Here is a tiny trained network, its code and every weight. The questions are about switching its units off for an input and a class, where a switched-off unit gives its printed mean instead of its output.

import numpy as np


def w(rows, s, z=0):
    codes = np.array(rows[::2]) - 128.0
    scale = np.full(codes.shape[1], s)
    scale[-1] = z or s
    return codes * scale


def f(y):
    return y / 2 * (1 + np.tanh(0.7978845608 * (y + 0.044715 * y**3)))


def log_softmax(a):
    a = a - a.max(-1, keepdims=True)
    return a - np.log(np.exp(a).sum(-1, keepdims=True))


def net(x, mask):
    res = np.array(x, float).reshape(1, 3) / 4 @ E
    y = f(res @ A[0][:, :-1].T + A[0][:, -1])
    res = res + np.where(mask, y, B[0][:, -1]) @ B[0][:, :-1]
    return log_softmax(res[-1] @ U[:, :-1].T + U[:, -1])


A, B = {}, {}
E = w([
[91,141,56,167,116,133,105,170,249,112,102],'x0',
[110,129,150,142,50,68,227,156,135,162,132],'x1',
[192,6,174,144,49,131,107,149,168,130,140],'x2',
],0.02)
A[0] = w([
[118,92,96,177,78,124,76,185,236,100,112,3],'n0',
[122,160,122,49,142,151,171,100,48,142,129,220],'n1',
[113,140,92,135,190,156,90,143,152,101,119,162],'n2',
[153,125,210,106,57,77,188,140,93,166,176,104],'n3',
[123,193,144,160,158,149,119,169,167,124,113,103],'n4',
[44,202,62,162,151,144,149,154,190,99,64,116],'n5',
[129,112,156,129,82,116,181,154,126,139,122,57],'n6',
[175,153,99,149,169,168,92,111,135,86,119,227],'n7',
[55,155,74,88,104,136,117,135,157,101,114,132],'n8',
[181,75,82,157,72,159,109,152,216,126,93,34],'n9',
[196,53,202,134,90,135,102,118,56,130,202,118],'n10',
[91,187,62,170,118,98,132,149,150,101,157,69],'n11',
[134,193,142,73,107,135,135,160,102,125,152,88],'n12',
[110,199,150,93,165,87,134,86,74,167,141,216],'n13',
[93,140,85,127,154,180,97,116,142,121,67,146],'n14',
[161,103,159,78,134,194,91,94,119,87,153,201],'n15',
[63,125,142,175,61,5,249,129,131,211,116,162],'n16',
[134,146,97,115,130,110,148,128,145,108,134,81],'n17',
[131,117,131,153,175,165,43,81,125,90,91,255],'n18',
],0.012,0.0079)
B[0] = w([
[58,246,84,138,242,220,166,161,144,64,206,226],'n0',
[96,169,130,147,223,231,142,141,185,88,235,222],'n1',
[142,140,184,137,64,200,147,72,138,108,25,200],'n2',
[194,59,188,177,54,216,150,117,112,66,131,218],'n3',
[106,75,158,104,80,120,172,102,125,115,104,170],'n4',
[143,78,120,130,38,74,158,153,100,168,30,240],'n5',
[168,92,143,172,74,130,166,130,149,102,165,171],'n6',
[155,187,180,120,91,183,98,26,108,103,86,202],'n7',
[160,128,112,159,82,139,120,128,125,135,44,185],'n8',
[132,203,150,176,206,217,150,96,70,189,224,214],'n9',
[138,67,149,57,19,63,57,114,160,203,25,227],'n10',
[89,42,77,123,133,74,159,161,82,156,67,184],'n11',
[128,146,122,133,164,117,163,123,91,125,170,156],'n12',
[154,209,144,144,255,176,197,158,124,69,211,228],'n13',
[123,135,144,138,62,158,184,88,169,103,87,193],'n14',
[114,125,69,67,171,109,90,115,161,220,150,193],'n15',
[148,89,78,242,91,88,235,202,40,58,132,253],'n16',
[125,138,114,109,103,106,98,167,128,113,118,139],'n17',
[87,145,180,109,97,170,108,41,228,136,136,223],'n18',
],0.009,0.029)
U = w([
[111,203,126,104,205,181,128,67,155,117,162,251],'0',
[144,100,142,136,10,140,153,87,130,103,74,154],'1',
[133,152,94,165,163,143,179,192,101,88,218,62],'2',
[113,122,51,145,93,24,173,183,105,128,43,7],'3',
[137,78,135,54,102,111,42,83,151,205,112,122],'4',
],0.011,0.0027)

Each question gives the input, the list of numbers given to net, and the class t.
The units are the neurons (one row each of A and B). Each row of codes is followed by its name. A weight is (code - 128) times the scale printed after its matrix; where a second scale follows, it is the last column's (A, B and U).
mask holds one flag per neuron, in row order. A switched-off neuron (its flag False) gives its mean, the last column of its row in B, instead of its output. The means were averaged over made-up inputs and are rounded, as every weight is.
A unit's drop is (log p(t) with every unit on - log p(t) with that unit switched off) / (log p(t) with every unit on - log p(t) with every unit switched off).
most important unit: the unit with the biggest drop
k most important neurons: the k neurons with the biggest drops, biggest first
drop of u: that unit's drop, to one decimal
input [5,1,-8], class 3: 3 most important neurons : n11; n3; n5
input [7,4,1], class 2: 2 most important neurons : n0; n9
input [1,7,0], class 3: most important neuron : n16
input [1,-8,8], class 0: 2 most important neurons : n0; n9
input [1,4,-7], class 3: 2 most important neurons : n5; n0
input [5,-2,1], class 0: 3 most important neurons : n0; n10; n16
input [6,0,-5], class 1: 2 most important neurons : n2; n16
input [1,-8,-4], class 1: 2 most important neurons : n0; n2
input [2,4,0], class 3: 2 most important neurons : n1; n13
input [1,1,-3], class 3: 2 most important neurons : n0; n3
input [1,7,8], class 2: 3 most important neurons : n0; n9; n16
input [-7,1,-1], class 2: 2 most important neurons : n18; n7
input [-7,-6,1], class 4: 2 most important neurons : n10; n0
input [0,3,-1], class 2: 2 most important neurons : n10; n5
input [-1,1,-4], class 2: most important unit : n18
input [4,1,-5], class 3: drop of n3 : 0.2
input [-1,-3,8], class 4: drop of n10 : 0.4
input [5,0,-8], class 1: drop of n2 : 0.4
input [0,-8,5], class 4: drop of n10 : 0.3
input [-2,-3,0], class 0: most important unit : n5
